Each row is shifted at random along 3 fixed directions that mean nothing.
Known rows, with every step that occurs:
tanoz, fosa, mife, sutifez, nepe, rukosu, vimu: [ 201  100  174   45 -223  132  -99  -38   24 -419  -48 -292  -38  -10
  162   75 -311    6 -137  279 -202   54   31  273  -75  297  286   73
    1  300  177  446  -19 -251 -136  329  155  238 -118  -51   65   66
 -121   27  196  329  194 -103 -161  269  103  221]
mife, sutifez, nepe, vimu: [-101   -4  142  -13  -61   74  -29  -61   29 -162  -60  116  -73  -30
  -62   -4    0 -119   -4   65   -1   31  -34   49 -161 -125   94  -59
   19  -87  -53  -87   16  -27   66  291  -79  -43 -121  189   73  -86
 -310   23   -1  102  187   -2   65   24   21   58]
vaved, duzat, tanoz, fosa, mife, vimu: [ 179 -104 -182   58  -98  117 -111  156  -80   52  -37 -238   47   15
  348  -63 -262  -39 -262  275   -5 -235  118  151  108  148  327   81
  -55   68 -114  198   67  -71 -230 -602 -114    3   83  -76   53  156
  -56   -6   76   33  -80 -171   72  308   27  288]
vimu, fosa, tanoz, duzat: [-109   90  225  149  -61  -78    0 -153  157 -131   -5   82  117  -31
 -112  -35 -287  -22 -206   91  110   82 -194  171  116   20  201   41
  -16  148  348  228 -101 -105  124  229  206  103 -234  -18  267  125
  -61  301  -14   -5  330  -54    8   71 -125   27]
sutifez, fezor, nepe, fosa: [ 138  -10 -227  -26 -141  100  -64  -35  -77  -92  -22  -74    6  127
   60   60  189   -9  210  -71 -165  185  -81  -52 -112  140 -109   33
   21 -160 -208 -255   73  273  -40  397 -110   50   80  -27  -35  -74
  122   -3  -69   51   21  -25  -83   18  101  -70]
fosa, mife, vimu, rukosu, nepe, fezor: [-228  -64 -212   31  255   85   32   40 -411  117  -59  233   94  242
  359 -100  174 -211   89 -212  109  158  -87   99 -116 -275  360 -139
  -77 -173 -559 -362  100   -9  109 -401  -33 -213  -76  106  145   83
 -198  137  -48  -64   87 -332  428  -60  202  -52]
sokas, nepe, sutifez, zomavug: [-165  -28   38  -90  -17  114  -52  -71  -11  -95  -35   99 -172    9
   10  -46   94  -56  169  -23    5  162  -40  -24 -131  -35  -31   -8
  -30 -205 -147 -203   -8  136   39  238  -21  -79  -99  112    2  -35
  -35  111   -3   48   14   -1   44  -85   73   13]
sutifez, nepe, vimu, fosa, mife, zomavug: [-232   23 -279  -47  109   48 -121   17 -275  -90   42  112   65  155
  201    6  198 -110  -96  -94   41   58  -62   71    6  -94  137   -2
   81 -198 -423 -391  121  105   38  163  -92 -117  -68   52   30   28
  -64  169  -22  -98   44 -191  190 -155  176  -41]
zomavug, sutifez, fezor, nepe, rukosu, fosa: [-683   23   10  144   65  100  -13 -125 -124   27 -210  520  116  143
 -211 -123  185 -248  153  -52  116  147 -202   67 -216 -416   88 -225
 -149 -308 -491 -393  105   69  296  284 -230 -169 -184  156  171 -156
  133   89 -170  -88  211   87  299   41  -43  -99]
sutifez, fezor, nepe, vimu, rukosu, fosa, duzat: [-378 -110 -128  142   65  462 -190   53 -233   13 -242  410  126  219
   86 -215   83 -376  112 -293   66  182 -244  238 -342 -240  175 -152
 -296 -495 -415 -459  151  295  168  278  -28 -182    9  174  218  -76
   27  186 -152    3  181 -216  276  118  148  -51]
sokas, nepe, rukosu, vimu, fosa, mife: [-201  146   89   55   42  -62   18 -238  -32 -327   40   60   50  127
   98   98  -63   83  276 -110  -36  343 -275   66  192   97   74  -18
  162  251 -105   16  -44 -232  147   38  405   41 -358  -21  112  114
   83  508   45  -85  246  -57  131 -114   11 -170]
nepe, rukosu, fosa, tanoz, duzat, vaved: [  36  208 -217  -32 -107   28  -82  -35 -157 -141   93 -244  203  129
  217  169   22  165  -85 -112 -121  268  -33   71  238  332  164   96
   52   32   -8   20   -7 -174 -122 -210  106  133   -2 -268   33  162
  291  186  -57   83   65 -136  -26  123   60  -43]
mife, sutifez, nepe, rukosu, vimu, sokas: [-319   94  -58  -74  121  106   63  -97 -265  -87   -7  146   55  111
   56   33  205  -35  206 -161  -23  244 -164  -85  -11 -240  165 -184
  134 -125 -505 -363   57 -151  169  113  -64 -196 -194  100  179   -9
  -76  237  -23   -9  155  -44  210  -49   97 -214]
zomavug, sutifez, fezor, nepe, rukosu, vimu, fosa: [-433    0  106  140  -37  213  -50 -128  -78 -145 -190  412   71  123
 -168 -135  -53 -211  192   38   53  144 -288  147 -148 -238   83 -122
 -120  -25 -345 -204   26  110  219  542  -48  -75 -258  160  192 -101
  -50  189  -30  -20  253  -15  191   86  -10   -8]
tanoz, fosa, duzat, vaved, zomavug, mife: [-207  -44 -148   62   38  167 -194  181 -188  266   -6   82  -37   67
  101  -47   -4  -84 -179  -30   85 -312  118  182  227 -108  333    1
 -123 -158 -270   15   72 -119 -103 -408 -248 -224   88  -39  -62  161
   43  -53  -44 -160 -114 -102  224  263   22  200]
mife, zomavug, sutifez, fezor, nepe: [-148  -63   91   61  -98   63 -103   -2   55  -41 -105  186 -100  -23
 -154  -91   13 -196  -59  172   31  -99    3  113 -273 -180   87  -18
 -209  -51  -42  -73   37  144   54  649 -303  -37  -23  148  127  -67
 -140 -219    8   66   82   20  -15  100  -10  206]
vimu, rukosu, tanoz, fosa, duzat, vaved, zomavug: [ 217  246  203   74 -212    7  -58 -119   92 -322  134 -303  107  -16
   11  198 -254  214  -21  119  -47   55  -94  277  465  350  224  122
   80  270  454  492 -144 -360 -103   20  215  225  -45 -277  113  206
   87  129  -13  276  145  -10 -105  279 -115   91]
fosa, tanoz, duzat, vaved, zomavug: [ 302  143 -373 -113  -90  -17  -99   82 -191   75  226 -401   48   95
  208  216  115  250  -56 -141 -148  -32   87  -77  423  342  175  165
  118  -47  -98   25   -4 -136 -244 -394 -138    8  154 -282  -57  204
  155   51  -34  -42 -173 -171   -5   63   90   16]
fosa, duzat, vaved, tanoz: [  -2  113  -92   28  -58 -180   42  -98  -17   -4  180 -127  126   36
  -12  184   13  209   14  -70  -19   31  -54  -94  422   99  128   32
  254  -46    6  -31  -45 -201  -29 -309  -58  -59  -25 -183  128  194
  114  170  -95   -9   21   27   64    6 -146  -22]
tanoz, fosa, duzat, vaved, zomavug, sutifez: [-247  -40   43   76  -26  182 -161  122  -59  165  -62  102  -57   14
   42  -65  -86  -95 -228   77   68 -316   72  204  115 -143  317  -12
 -184  -48  -74  134   32 -120  -47 -213 -214 -150   71    8  122   96
  -10  -84   -8 -128  -37  -62  197  300  -18  235]
sokas, nepe, vimu, sutifez, fezor: [-262   26  212   40    6   37   39 -291  118 -269  -35  225 -125   33
 -173  118   37    2  476  -55  -12  255 -226  -36 -143 -139  -62 -117
   26  -10  -99 -242  -61  -84  211  482   97 -141 -284  172  324   28
 -176  282  -73 -124  318   19  117 -118  -58 -152]
vaved, duzat, fosa, tanoz, mife, zomavug: [ 130  210   71   52 -114 -252   62 -126   49  -90  192 -245  168  -44
   89  208  -88  239  -93  224    6  -64   27  -41  413  141  168  147
  219  318  233  215  -42 -268  -80 -286  -87   76  -85 -243   43  221
   70  205   47   37   70   -6  -25   32 -171   71]
mife, zomavug, sutifez, nepe, vimu: [   8  238   21 -140  -96 -246   51 -223  -58 -299  197 -174  -51   23
  -31  289  257  234   69   54 -104  149    0 -121  189   53  -80    6
  284  107 -140 -177  -69 -220    3  337 -115   18 -250 -104  -75   -2
   38  -43   -3   73  135  124  -60 -137  -26  -64]
fosa, duzat, tanoz, mife, vimu: [-207  -47   55  162   27  -42   -4   16  -20  205  -79  118   83   42
   75  -85 -114 -139  -75   87  147 -112  -40   53   23 -209  322  -74
  -73  -88  -71  -34   49 -137   55 -301  -49 -134  -12    2  220  147
  -43  160  -53  -26  110  -85  257   74  -96  142]
vimu, fosa, mife, sutifez, fezor, nepe, rukosu, tanoz: [-284   21   11  146  -56  127 -109  -56  -85 -206 -122  214   85  109
  -53  -82 -100 -228  -17   30   41  176 -202  239 -136    1  284   10
  -57  -65   -6   24   72   89  118  590   -3   84  -90   51  216  -58
 -165  184  -22  172  217 -135   91   71   48   57]
vaved, tanoz, mife, zomavug, sutifez, fezor, nepe, vimu: [-313   20  302  151 -194   71 -103  -51  102 -105 -157  272  -61  -14
 -210  -28  -56 -162   77  307  112 -163    1  163 -163 -217  131  -68
 -136 -106  -57  -31  -12  -37   87  547 -233  -80  -56  115   75  -27
 -204   30   -6   11  167   52  108  196 -126  270]
duzat, vaved, zomavug, sutifez, fezor, nepe, vimu, fosa, mife: [-309  -45 -238   71    3  231 -177   66 -239   77  -52  273  -71  198
   26  -59  118 -173  168  -63   13  -96 -128   78   70 -148  197    1
  -29 -229 -522 -283  100  194   30  186 -337 -234   -2  108  101   -3
 -202   90  -60 -218  -33 -194  335   54   84   80]
fezor, nepe, rukosu, fosa: [ -55   -7  -66   23  -59  232 -127   72 -132  -62 -143   54  131  114
  117  -79   69 -138   75  -97  -30  167  -52  123 -102   98   20  -21
 -165 -131 -159 -123  124  228  -28   67   91   73   75  -19 -121  -91
  183   36  -22  136  -31 -114    4  162  136   10]
mife, vimu, sutifez, nepe, fosa, tanoz, duzat: [ -96  -63   51   65  -85  106  -72  -65   12 -112 -132   17   61   59
   45  -76 -146 -191 -208   35   86   56 -111  261 -144  -56  278  -43
 -118 -113   75  -42   48   54   52  456   91  -12 -146   74  282   67
 -206   82  -44   60  345 -194   29  165   73  124]
vaved, duzat, fosa, mife, zomavug, sutifez, nepe, rukosu, vimu: [-197   -2  220  124 -107  165  -91    9   36 -257 -136  101    7  -36
   -6 -119 -323 -143 -179  268   50 -128   -9  335  -26  -73  325    2
  -57  147   75  285   41 -172    0  261  -61   26 -219  115  103   43
 -247   18  161   70  188  -42   48  300  -41  334]
nepe, vimu, fosa, duzat, vaved, tanoz, mife, zomavug: [  -3    4 -164  -33 -159  226 -282  203 -191  -80   42 -110   81  123
  356   49  -57  -13 -224   61   13 -131   94  229  198  236  247  155
  -81  -15  -62  -25   41   36 -239 -104   12  -34  224 -138  -42  203
  -53  163   58    2 -119 -292   42  205  123  259]
vaved, duzat, tanoz, fosa: [-138   14 -260   15   55   41    1   26 -170  196   22   37  208   52
  147   40   84   69  -73   20   47 -101   37 -105  254 -119  111  -38
   72 -183 -442 -297   74  -46  -33 -808 -235 -184   68  -66   37  102
  169  177 -114 -178 -119  -13  245  113  -48  -33]
duzat, vaved, fosa, mife: [ 255   -8 -121   17 -147   74  -57  129   13  -80   66 -311  -59  -13
  232   28 -259   83 -118  119 -115 -141  114  158  238  347  134  168
   99  184  194  376   21  -57 -258 -105  -77  102  103 -146  -59  138
  -79  -98  123   97 -136 -164 -101  171   24  218]
duzat, tanoz, mife, sutifez, nepe, fezor: [  21  -54   78   59 -160  147  -33  101   33  -67 -136   58  -63   32
   49  -80 -182 -185  -87  148  -29   11  132  169 -226    7  281   12
 -170 -138   63  113   39  -78  -80  171 -259    3  156  181  137   10
 -462  -42   51  227   31 -120   43  199   76  313]
fosa, duzat, vaved, tanoz, mife, sutifez: [-115    3  -58   50  -95   29 -119  135  -86  122   33  -51   55   50
  160   49  -79  -17 -280   41   14 -205  139   93  188   27  364   58
  -24  -72    0   92   27 -156 -127 -333 -144 -129  203  -85  102  185
 -133   63   -2   20  -92 -150  119  192  -11  228]
rukosu, tanoz, duzat, vaved, zomavug, mife: [-212   84 -189   -5   15  197 -169  215 -215  219   -3   37   13   65
   67  -64   28  -57 -195 -169   85 -230  158  235  252   14  257   24
 -146 -331 -180   21   25 -120 -135 -305 -162 -151  140  -97 -178  100
    5  -53  -86  -75 -180 -117  169  279   59  189]
sokas, nepe, rukosu, fosa, duzat: [ -60    8   98   16 -109  167 -156   -7   55 -290  -90  -63  -41   73
  157  -29 -127  -65   47 -147  -83  255  -82  258 -105  272  115   12
 -198   36  206  210   20 -117  -27  202  344  158  -83   -2   43   26
  172  165   46  123  151  -71 -101  180  117   47]
duzat, vaved, zomavug, mife: [ 194   74  -34  -40 -150  -54  -94   75    1  -33  132 -187 -143   -6
  -40  110  -65  140   36  109  -38 -185  128   88  377  222  106  129
   76  160   50  296  -66 -191 -202  -94 -136    2    0  -95 -249  133
 -134 -160   56   25 -126    9  -77  171  -40  199]
sutifez, fezor, nepe, rukosu, tanoz, fosa, duzat, vaved, zomavug, mife: [ 161  199  -60   74 -268   74 -152  -48  -70 -206   97 -282    0   83
  -51  205  -57  153  202   37 -164   84  -35  179  340  399  218  113
   70   11   50  267  -30 -227 -183  359 -127  163  -15 -299  -70  119
  240   -4  -55  266   54   15 -108  328  -39  146]
zomavug, sutifez, fezor, nepe, fosa, mife, vimu: [ -17 -125   69  120 -193   96 -109   -5   62 -133 -177   20 -172   68
   37 -131 -151 -237  -44  220  -36  -29  -67  243 -301    8  177   13
 -135   53   43  165   45  137   -8  666  -92   72 -103  105  113  -69
 -210 -174   66   97  217  -63  -37  201   33  262]
rukosu, vimu, fosa, duzat, tanoz, mife, zomavug, sutifez, nepe: [ -36  281   35   35 -164 -147  -20 -114  -74 -233  138 -188  122   90
  121  130 -106  128 -198   72  -89    4  -39  146  335  154  247   85
   95  165   24   87  -64 -275  -56  237   -1   40 -177 -178  138  231
   33  177   72  173  127  -99  -10   69    9  151]
sutifez, zomavug, mife, vimu, fosa, duzat: [-670 -196 -235   70  190  124 -196  120 -322  291 -122  471   -6  125
   65 -332   34 -393 -353   17  337 -186  -87  216  -38 -501  365 -118
 -196 -347 -548 -380  154  161  142  -50 -227 -364 -208  137   53   25
  -92   82  -91 -130   84 -144  379   10   63   85]
fosa, tanoz, duzat, vaved, zomavug, mife, vimu, rukosu, nepe, fezor: [ -63   50   75   88   -6   41  -50    2 -168   20    1  135    9  110
  102  -42 -121 -111   20    2  169    5  -60  299  207 -105  549  -29
 -128   29 -129  114  -67 -303    7 -261  -69 -119 -215   62   88  249
 -385  103  -38   26  244 -259  302  264   10  221]
mife, sutifez, fezor, nepe, fosa, duzat, tanoz: [ -89  -47  311  217 -209    5  -33 -188  252 -143 -142  238    2  -33
 -243  -41 -169 -172   55  151   41  109 -228  106 -184 -130  251  -24
  -35  -46  299   13    7   93  177  525  -37   28 -147  182  358   47
 -267  160  -62  126  408   43   35  151 -183  150]
tanoz, duzat, fosa, mife, zomavug, sutifez: [ -60  246  466  149 -110 -358  116 -309  253 -263  119 -121  -13 -133
 -122  194 -238  214 -219  412   34   24  -14   51  278   -1  214   63
  187  496  526  412 -162 -363   75  101  148   98 -353 -170  216  220
  -45   79  104    5  329  104  -87   69 -309  130]

Rows:
[ -25  196   83   42 -236   24  -34 -221  -15 -339   77   11   32  106
 -173  165  -30  149  374  163 -117  140 -262   33  336  139   71   37
  130  264 -197   58  -88  -93   29  393  -72   57 -254  -64   83   47
   -8  166    2   81  167   46   37  117  -92   -1] | duzat, vaved, zomavug, sutifez, fezor, nepe, rukosu, vimu, fosa
[ 148  -79 -308  -71 -147  437 -318  386 -294    8  -99 -231  -53   91
  394 -150 -213 -182 -286  175   62 -300  243  519  179  246  313  122
 -314   22 -179  292   81  -97 -379 -320 -150    8  239 -107 -295   72
 -179 -308   69  220 -250 -297    3  490  248  415] | duzat, vaved, zomavug, mife, vimu, rukosu, tanoz, fosa
[  95  -44 -408  -66  -54   18 -172  173 -314  114  109 -190  -21  172
  270  -10    5   13 -155   -3   67 -188   49  112  449  174  329   94
   22  -24 -357  -21   81  -67 -223 -517 -156 -139  -29 -156 -189  178
  -36  -14   33  -32 -136 -221  103  117  120  170] | vaved, zomavug, mife, vimu, fosa, duzat, tanoz
[-315  -90  433  178 -142   95 -128  -52  281 -115 -164  382  -73  -89
 -294 -149 -233 -289 -168  178  179 -191 -143  338 -111 -288  413  -65
 -147  -98  325  241    9  -57  185  462  -65  -42 -125  346  301   27
 -465   64  -43   31  376   62  152  276 -150  277] | mife, sutifez, nepe, fosa, duzat, vaved, zomavug
[ -92    0 -216  107 -146  371 -277  121 -215  -14  -92  118   45  177
   13 -105 -151 -168   74  -57   -4  -20 -135  297  129  114  360   68
 -188 -149 -327  -10   57   49  -87  273 -157  -64  -49    4   12  126
  -85  183  -18  -13   74 -260  146  317  115  211] | sutifez, fezor, nepe, rukosu, vimu, fosa, tanoz, duzat, vaved, zomavug, mife
[-181  323  386   89 -324 -225   11 -268  173 -544   88  -34  134  -16
 -186  203 -283  180  -19  468   21   48 -109  244  440  130  184   51
  189  447  187  360 -178 -471   27  467   82  167 -329  -97  100  179
 -136  237   75  216  305  121  -63  197 -211  209] | duzat, vaved, tanoz, mife, zomavug, sutifez, nepe, rukosu, vimu, fosa
[-113  241  129   67 -241  -44  -75 -161   38 -147   66   12    1   30
 -173  158   57   71    9   67  -23   20  -57  149  267   69  246   40
   64  -82   61   82  -80 -135    9  282 -127   -1 -127  -85  -16   89
  -83   57 -126  107  212   79   28  266 -146  112] | rukosu, tanoz, duzat, vaved, zomavug, mife, sutifez, fezor, nepe, fosa
[-106 -128  222   15  -65  232  -73   35  -61   36 -142  145 -240  -19
  -27 -245  -87 -258  111  183  139   17  -67  122 -178 -164  181  -53
 -102 -121 -121  -47   -2  280   10  590 -124 -143 -186  149  -20  -23
 -300 -108   80  207   94  -88   19  188   15  234] | fezor, nepe, sutifez, zomavug, mife, vimu, sokas
[ 161  -14   91   54 -100   64   30 -104  -22 -275  -13 -222  -45   76
  195   68 -204  -27  -42  204  -94  118    1  196 -108  146  280   -3
  -24  138   39  185   -5  -94  -87  292  -19   62  -99  -23  293   99
 -221  -57   85  249  205 -181  -41  156   86  172] | tanoz, fosa, mife, vimu, sutifez, nepe, fezor
[-511   82  171  131  -95  248 -164 -121   73 -235 -162  367  -76   86
 -117  -82 -175 -194  113   -9  118   98 -216  385  -37 -176  301  -94
 -269 -130  -63   50  -65 -323  190  240  -23 -122 -275  221  334   80
 -241  290 -111 -138  389  -67  284  241  -39   96] | sokas, nepe, vimu, rukosu, fosa, tanoz, duzat, vaved, zomavug, sutifez, fezor
[ 228   50  227  184 -293  -56  -46  -80  208 -131   -9 -146  -44  -27
  -92   78 -260  -16   22  216 -141   18  -34   48  -39  185  283  102
  -41  107  379  295  -45  -63  -65  473  -86  118   35  -40  274  143
 -191   50   42  293  167  -54 -126  193 -110  252] | fosa, duzat, tanoz, mife, sutifez, fezor, nepe
[-178  -37  -37   67 -141   88 -187  106  -38  -15  -48    1  -33  -70
   97  -64 -245 -111 -395  450   74 -280  159  220   89  -58  387   86
  -56  -19   13  181   53  -71 -118 -198 -249  -71   67  -11  113  155
 -263   16   51  121  -45 -120   92  259  -20  317] | duzat, vaved, tanoz, fosa, mife, sutifez, zomavug
[-108   32   70   -5  -44  101 -132  -92   27 -169   75   86  -75   75
   73   76   -8   37  254 -148    9  102 -209   72  277   83  117   35
   33   41  -29  -37  -31  -79   34  -57  171  -82 -147   64  122  127
  -78  377  -39 -154  129  -96  181   28   -6  -29] | sokas, nepe, vimu, fosa, duzat, vaved, zomavug
[-146   92   81  135 -153  134 -150  -64  -69  -32  -34  147  -10   59
 -174   40  -87  -76   97   50   13  -28 -117  157  115  -65  451   -3
  -51  -42 -179   51  -12 -198   32  197 -213 -105 -196   39  104  145
 -199  149  -34   37  240  -82  188  259  -76  199] | fosa, tanoz, duzat, vaved, zomavug, mife, sutifez, fezor, nepe, rukosu, vimu
[-143   -7  453  213 -194  -26  -67 -188  189 -132 -169  157   21  -35
 -167  -89 -241 -212   17  340  187   14 -202  248 -100 -154  230    9
  -90  136  367  134    4  159  146  778  155   58 -242   37  217   80
 -273  205    7  223  387 -105   35  144 -119  191] | fezor, nepe, fosa, tanoz, mife, vimu, sutifez, zomavug
[ 362   22   -7  -72 -327  246 -294  179  -50 -225   62 -397 -247   -6
  208  106 -207   27 -216  183 -197 -226  222  304  170  408  339  183
  -63  116  132  425  -13 -189 -378  178 -154   72   66  -71 -177  126
 -266 -234  147  260  -29 -163 -178  444  143  422] | tanoz, fosa, duzat, vaved, zomavug, mife, sutifez, nepe, vimu
[-312  280   20   40   76 -186   19 -164 -188 -164   99  -33  155   80
  111  174   85  112 -257   68  100   75   -8  188  286  -79  203   -7
  141  176  -46   12  -47 -374   86  -74   45    1 -184 -244   68  131
  152   80  -28   30  132  -14  124  -14  -44  -31] | vimu, rukosu, tanoz, fosa, mife, zomavug, sutifez
[-234   43  256  225 -129  278 -138 -110   54 -143 -133  184  112   34
 -234   22 -166 -121  227   59   52   34 -219  279   19  -29  328  -49
 -161 -121  129   86   26    6   93  563  -24   12  -11  -25  393   93
   -4  167 -117  147  241  -80  126  335  -95  132] | vimu, sutifez, fezor, nepe, rukosu, tanoz, fosa, duzat, vaved, zomavug
